Below is a small trained network, with its code and all its weights. Each question gives an input and a class and asks what happens when units are switched off, that is, made to give their printed mean instead of their output.

import numpy as np


def w(rows, s, z=0):
    codes = np.array(rows[::2]) - 128.0
    scale = np.full(codes.shape[1], s)
    scale[-1] = z or s
    return codes * scale


def norm(h):
    return h / np.sqrt((h * h).mean(-1, keepdims=True) + 1e-5)


def f(y):
    return np.maximum(y, 0)


def log_softmax(a):
    a = a - a.max(-1, keepdims=True)
    return a - np.log(np.exp(a).sum(-1, keepdims=True))


def net(x, mask):
    res = np.array(x, float).reshape(1, 2) / 4 @ E
    u = 0
    for l in range(4):
        y = f(norm(res) @ A[l][:, :-1].T + A[l][:, -1])
        res = res + np.where(mask[u : u + 4], y, B[l][:, -1]) @ B[l][:, :-1]
        u += 4
    return log_softmax(norm(res)[-1] @ U[:, :-1].T + U[:, -1])


A, B = {}, {}
E = w([
[100,111,157,168,65,218,142],'x0',
[108,187,179,71,168,3,129],'x1',
],0.0052)
A[0] = w([
[170,139,109,160,131,106,184,79],'0.n0',
[119,181,64,87,192,179,166,170],'0.n1',
[252,95,27,123,83,181,13,2],'0.n2',
[189,126,7,113,188,72,85,58],'0.n3',
],0.0034,0.0021)
B[0] = w([
[150,137,168,101,40,3,112,133],'0.n0',
[155,244,197,33,173,193,53,189],'0.n1',
[66,251,148,147,73,141,228,245],'0.n2',
[135,142,245,30,199,89,38,253],'0.n3',
],0.0035,0.0023)
A[1] = w([
[194,56,2,154,118,172,127,33],'1.n0',
[186,38,84,109,199,78,56,27],'1.n1',
[104,67,123,135,121,175,151,10],'1.n2',
[211,162,149,121,109,170,54,33],'1.n3',
],0.0054,0.0012)
B[1] = w([
[32,234,220,35,254,178,184,253],'1.n0',
[193,163,82,76,217,116,97,250],'1.n1',
[165,128,110,166,126,126,142,227],'1.n2',
[146,79,142,122,134,126,173,193],'1.n3',
],0.0073,0.002)
A[2] = w([
[104,110,140,250,34,132,143,9],'2.n0',
[58,120,67,102,166,206,161,39],'2.n1',
[152,163,149,110,128,254,155,192],'2.n2',
[231,126,66,79,143,104,1,3],'2.n3',
],0.006,0.00049)
B[2] = w([
[147,55,32,27,209,173,92,162],'2.n0',
[87,254,243,212,160,70,93,201],'2.n1',
[12,70,181,147,65,129,168,254],'2.n2',
[142,217,100,79,216,144,54,214],'2.n3',
],0.0066,0.0057)
A[3] = w([
[96,121,211,107,77,231,125,203],'3.n0',
[106,192,183,98,102,2,183,204],'3.n1',
[135,118,98,131,109,135,155,4],'3.n2',
[38,91,110,85,198,92,131,219],'3.n3',
],0.0049,0.002)
B[3] = w([
[139,173,86,121,254,57,142,228],'3.n0',
[142,72,101,157,86,192,111,254],'3.n1',
[105,117,91,101,142,135,119,128],'3.n2',
[193,169,143,163,48,126,87,231],'3.n3',
],0.0066,0.0063)
U = w([
[193,92,126,132,147,97,217,70],'0',
[152,116,105,127,109,127,188,29],'1',
[144,101,110,130,112,109,171,2],'2',
[42,166,201,166,182,146,190,185],'3',
[103,58,55,66,176,191,126,128],'4',
[145,113,139,103,102,109,179,72],'5',
[193,121,157,171,9,139,92,176],'6',
[199,193,123,58,201,103,58,181],'7',
],0.013,0.0063)

Each question gives the input, the list of numbers given to net, and the class t.
The units are the neurons (one row each of A and B). Each row of codes is followed by its name. A weight is (code - 128) times the scale printed after its matrix; where a second scale follows, it is the last column's (A, B and U).
mask holds one flag per neuron, layer by layer. A switched-off neuron (its flag False) gives its mean, the last column of its row in B, instead of its output. The means were averaged over made-up inputs and are rounded, as every weight is.
A unit's drop is (log p(t) with every unit on - log p(t) with that unit switched off) / (log p(t) with every unit on - log p(t) with every unit switched off).
The circuit of an input: a set's keep is (log p(t) with only the set's units on - log p(t) with every unit switched off) / (log p(t) with every unit on - log p(t) with every unit switched off). Starting from the 12 units with the biggest drops (on a tie, the unit counted first), units are removed one at a time, each time the one whose removal leaves the highest keep (on an exact tie, the one counted first), for as long as the keep stays at least 0.8.
circuit, biggest first: the units of the circuit, biggest drop first
unit that matters most: the unit with the biggest drop
k most important neurons: the k neurons with the biggest drops, biggest first
k most important neurons of layer l: the k neurons of layer l with the biggest drops, biggest first
drop of u: that unit's drop, to one decimal
input [-1,-1], class 3: unit that matters most	0.n2
input [-5,-5], class 3: circuit, biggest first	(0.n2, 2.n2)
input [2,1], class 4: 2 most important neurons of layer 0	(0.n3, 0.n1)
input [1,1], class 6: 4 most important neurons	(1.n1, 1.n0, 0.n1, 2.n3)
input [7,2], class 4: 2 most important neurons	(2.n0, 1.n0)
input [8,1], class 4: circuit, biggest first	(2.n0, 1.n0)
input [6,5], class 7: 2 most important neurons	(1.n0, 2.n2)
input [8,7], class 7: circuit, biggest first	(2.n2, 1.n0)
input [3,0], class 4: circuit, biggest first	(1.n0, 2.n0, 1.n1)
input [8,0], class 4: circuit, biggest first	(2.n0, 1.n0)
input [0,4], class 6: 2 most important neurons	(1.n1, 0.n3)
input [0,0], class 0: 2 most important neurons of layer 1	(1.n0, 1.n3)
input [6,6], class 6: circuit, biggest first	(1.n0, 3.n1, 2.n3, 2.n1)
input [6,8], class 6: unit that matters most	3.n1
input [5,4], class 7: 2 most important neurons	(1.n0, 1.n1)
input [2,2], class 6: 2 most important neurons	(1.n0, 0.n1)
input [6,0], class 4: 4 most important neurons	(2.n0, 1.n0, 1.n1, 1.n2)
input [0,1], class 6: drop of 1.n1	1.0
input [-4,-5], class 3: drop of 0.n2	0.2
input [0,6], class 6: unit that matters most	1.n1
